veg: [-12  15  -8   4  21  -3 -20  -2 -16 -19  25  18 -18   6  -6  -2  26  10
 -24   3   0 -16  30 -20   2  -7 -11 -16  35  -2  -3   4 -19 -39   3 -14
 -23 -11  38  -6  20  -4   6  14  16 -10 -23  12  19 -15 -33  29 -11  -9
 -16  -8  17  -2   3   7]
mok: [ 21   0  10  -1 -20   1   1 -36 -26 -14  19   8  -4  10  -1   2  -3  -2
 -25  12 -31 -16  15 -54  41   3  16 -17  30  12   0   9  12 -18   7   2
 -31   8  18   3  25   3 -12  42 -21   2  14 -11 -22 -20 -19  -1  13 -24
  14  12   2  17  11   4]
fikev: [  1  22  15  12   3   4 -13 -20 -19  -5  16   9  -7  -4 -12   1  -9  -4
 -21  -8 -12 -27  -2 -15   1 -13  22   1  32  -3  -3 -14   1 -22   6   0
   0 -25  25 -20  19  -8   8  19   3  13   4  -4 -17 -22 -33  15  27  -3
 -14  -6   9  10   9  -9]
nev: [ 19  16   5  13 -24  25   0 -28 -43   6   1  -7   2  -9  13   3  28  21
   3   2 -11 -17   9 -36  10  -2  24  -2  29 -13 -13  21  -3 -30  21  -2
  11   7  14 -10  21  -7 -12  44 -22  -1  -7  19 -16  11 -16   9  17  -4
  13  -7  -6  29 -19   4]
puno: [ -8   6  -8 -11 -32  -3   2 -29 -21 -11  23 -11 -15  22 -13 -12  -8 -14
 -15  -5 -10 -19  31  -6   6  16  28 -11  -3 -14   1 -12 -34  -8 -10  -7
  12  -6   5 -23  30   4   0  16 -10  13 -25 -11  -3   8 -25  -9  14 -18
  14  14  15  -9  14  24]
bam: [ 21  23  16  22   4  26 -10 -32 -43 -16  20  -4 -20   2  -3  -8  34   9
   3  -9 -34 -21   2 -29  42  -9  -1 -23  35  13  -8  18   2 -22  -8 -19
 -37 -26  37  -2  -9   2  31  43  13   7   9  21 -12 -19  -6  -9  28 -18
  10   4 -11  28   7 -18]
moto: [-11  -3 -15 -16 -32  -1  -4 -43 -41   5   2  15   1  -4  21  -1  -3   2
 -22  13 -20 -27   0 -15   6   0  21  -4  -1 -13 -13 -16   1 -42  22   3
  -5   8  35  -9  16 -15  23  17 -12 -15  -2  -1 -10   1 -30  19   9  -8
 -14 -10   4  -9   6   4]
nedub: [  1  22  15  12   3   4 -13   0 -19  -5  16   9  -7  -4 -12   1  -9  -4
 -21  -8 -12 -27  -2 -15   1 -13  22   1  32   4  -3 -14   1 -22   6   0
   0 -25  25 -20  29  -8   8  19   3  13   4  -4 -17 -22 -33  15  27  -3
 -14  -6   9  10   9  -9]
kede: [  6  -4 -12 -14  16  21 -21 -42 -17   6  21  18 -20  10   5  -6  18  -9
 -21   0  -5 -18  30 -54  34  -3  11 -22   9 -10   2  21 -32  -6 -10 -20
 -18 -18  16  -5 -10   2  30  15  14 -15 -27   9  20 -18  -6  18 -10 -25
   1  -1  -5  -8  13 -11]
rut: [-10  14  -9  22  21   3   2 -23 -31 -18  10   6 -12  -8   9  -8  13   0
 -19  -1 -12 -26  31 -23   7 -11  12   2  21  14   6   4  10 -29  12  -2
 -15   7   6   3  18 -10  20  30  11  11  15  -4  12 -13  -6  28  19 -11
  -2  11  16  -9 -14  23]
tail: [-13 -13 -16]  [  1 -42  22   3  -5   8  35  -9  16 -15  23  17 -12 -15  -2  -1 -10   1
 -30  19   9  -8 -14 -10   4  -9   6   4]
tail: [10  5 -6 18 -9]  [-21   0  -5 -18  30 -54  34  -3  11 -22   9 -10   2  21 -32  -6 -10 -20
 -18 -18  16  -5 -10   2  30  15  14 -15 -27   9  20 -18  -6  18 -10 -25
   1  -1  -5  -8  13 -11]
tail: [ -1 -23]  [ 35  13  -8  18   2 -22  -8 -19 -37 -26  37  -2  -9   2  31  43  13   7
   9  21 -12 -19  -6  -9  28 -18  10   4 -11  28   7 -18]
tail: [ 2 -9 13  3]  [ 28  21   3   2 -11 -17   9 -36  10  -2  24  -2  29 -13 -13  21  -3 -30
  21  -2  11   7  14 -10  21  -7 -12  44 -22  -1  -7  19 -16  11 -16   9
  17  -4  13  -7  -6  29 -19   4]
tail: [  3 -14]  [-23 -11  38  -6  20  -4   6  14  16 -10 -23  12  19 -15 -33  29 -11  -9
 -16  -8  17  -2   3   7]

